arr =
[[ 10.401  -7.980  -9.457 -16.552  -8.832   0.297  -0.893   5.686  -3.784
   -5.258  -3.508  11.345  11.969   3.776  -3.699]
 [  0.071 -12.351   1.957 -11.588 -15.288  11.540  -0.893   7.559  -3.784
  -18.852  -3.508  -1.496   4.954   2.747  -3.221]
 [  3.491  -8.089  -6.599 -14.918 -15.288   2.842  -0.893   7.559  -3.784
  -11.760  -3.508   3.519  11.266   3.735  -3.221]
 [ -3.605  -4.555 -11.269 -13.383 -15.288  -0.546  -3.970  11.487  -2.499
  -10.954  -4.192   0.360   4.954   3.776  -2.050]
 [-16.058  -7.980 -13.250 -16.463 -10.910   0.297  -0.893   7.559  -3.784
  -13.740  -6.686  -1.664  -2.088  12.176  -3.221]
 [  6.355 -20.406   1.091 -16.683 -19.232   8.834   1.213   7.559  -3.784
  -18.282  -0.999   1.475  20.175   3.776  -3.221]]
The entry just right of -1.496 is 4.954
Find the entry just left of -3.699.
3.776
Find the entry just left of -13.383.
-11.269
Find the entry just right of 11.345.
11.969
Find the maximum.
20.175
Find the entry just right of -18.282.
-0.999
The entry just right of 8.834 -> 1.213
Find the entry just left of -12.351.
0.071
The entry just left of the smallest entry: 6.355
The entry just left of -6.686 is -13.740
Find the entry just left of -16.552.
-9.457
The entry just right of 3.735 is -3.221
The entry just right of 3.519 -> 11.266

Read these off the matrix that follows.
1) Report the entry directly above the largest entry.
2) Report the entry in the bottom-left corner.
3) Report the 1st entry, reading row by row.
4) Report the entry directly above -0.193.
5) Report the 5th entry in reading order.
6) Report the entry directly above -0.179.
7) Report the last entry of the largest entry's row.
8) Report the bottom-right entry.
array([[-0.196, -0.256,  0.051, -0.098],
       [-0.152, -0.128,  0.022,  0.017],
       [ 0.145,  0.143,  0.099, -0.046],
       [ 0.095,  0.127, -0.152,  0.070],
       [ 0.028, -0.048,  0.252, -0.180],
       [-0.118, -0.075, -0.219,  0.110],
       [ 0.131,  0.076,  0.054, -0.100],
       [-0.145, -0.179, -0.028, -0.043],
       [-0.193, -0.187,  0.054, -0.014],
       [ 0.015, -0.087,  0.152, -0.186],
       [-0.062, -0.036, -0.174,  0.073],
       [ 0.068,  0.166, -0.133,  0.152],
       [-0.024, -0.063,  0.170, -0.109],
       [ 0.066,  0.133, -0.065,  0.092],
       [-0.118, -0.036, -0.137,  0.136],
       [ 0.215,  0.160,  0.049, -0.101]])
1) -0.152
2) 0.215
3) -0.196
4) -0.145
5) -0.152
6) 0.076
7) -0.180
8) -0.101

-1.55   0.54   1.01  -0.25   1.21   0.35  -1.89
The entry just left of 0.35: 1.21
The entry just right of 1.21 -> 0.35
The last entry is -1.89
The fourth entry -> -0.25
Read off the third entry from the left.
Answer: 1.01

Questions about the matrix below.
1) Which number is the entry just left of the largest entry?
2) Which number is the entry just right of -0.054?
3) Which number is the entry just left of 0.013?
4) Which number is the entry just right of the largest entry?
5) Which number is the maximum?
array([[-0.025, -0.089,  0.018,  0.010, -0.059, -0.155,  0.163,  0.177,
         0.004, -0.001, -0.042, -0.043, -0.043,  0.007, -0.131],
       [-0.016, -0.015,  0.113, -0.094, -0.153, -0.213, -0.179,  0.009,
        -0.025, -0.022, -0.080, -0.145, -0.064,  0.054,  0.012],
       [-0.083, -0.059, -0.062,  0.050,  0.001, -0.063, -0.134, -0.100,
         0.095, -0.047, -0.119,  0.095, -0.036,  0.186, -0.084],
       [-0.100, -0.064, -0.057,  0.054,  0.003, -0.062, -0.134, -0.100,
         0.100, -0.056, -0.114,  0.096, -0.028,  0.185, -0.082],
       [-0.107, -0.077, -0.062,  0.064,  0.056, -0.056, -0.137, -0.101,
         0.107, -0.060, -0.093,  0.101,  0.008,  0.173, -0.071],
       [ 0.007, -0.008,  0.022, -0.027,  0.196,  0.015,  0.020, -0.054,
        -0.085, -0.205, -0.155, -0.030, -0.122,  0.139, -0.052],
       [-0.099, -0.119, -0.031,  0.089, -0.057, -0.039, -0.135, -0.088,
         0.119, -0.090, -0.029,  0.101,  0.052,  0.134, -0.034],
       [-0.008, -0.099,  0.213,  0.018,  0.010, -0.089, -0.073,  0.043,
        -0.005, -0.114, -0.002, -0.136,  0.031,  0.054,  0.053],
       [-0.013, -0.082,  0.211, -0.001, -0.058, -0.108, -0.086,  0.048,
        -0.012, -0.103, -0.018, -0.153,  0.024,  0.060,  0.049],
       [ 0.001,  0.057, -0.187, -0.125,  0.053, -0.039, -0.094, -0.168,
         0.043,  0.012, -0.165,  0.005, -0.042, -0.155, -0.002],
       [-0.036, -0.001,  0.015,  0.007,  0.013, -0.177,  0.111,  0.156,
         0.066,  0.110, -0.089, -0.042, -0.010, -0.008, -0.118]])
1) -0.099
2) -0.085
3) 0.007
4) 0.018
5) 0.213
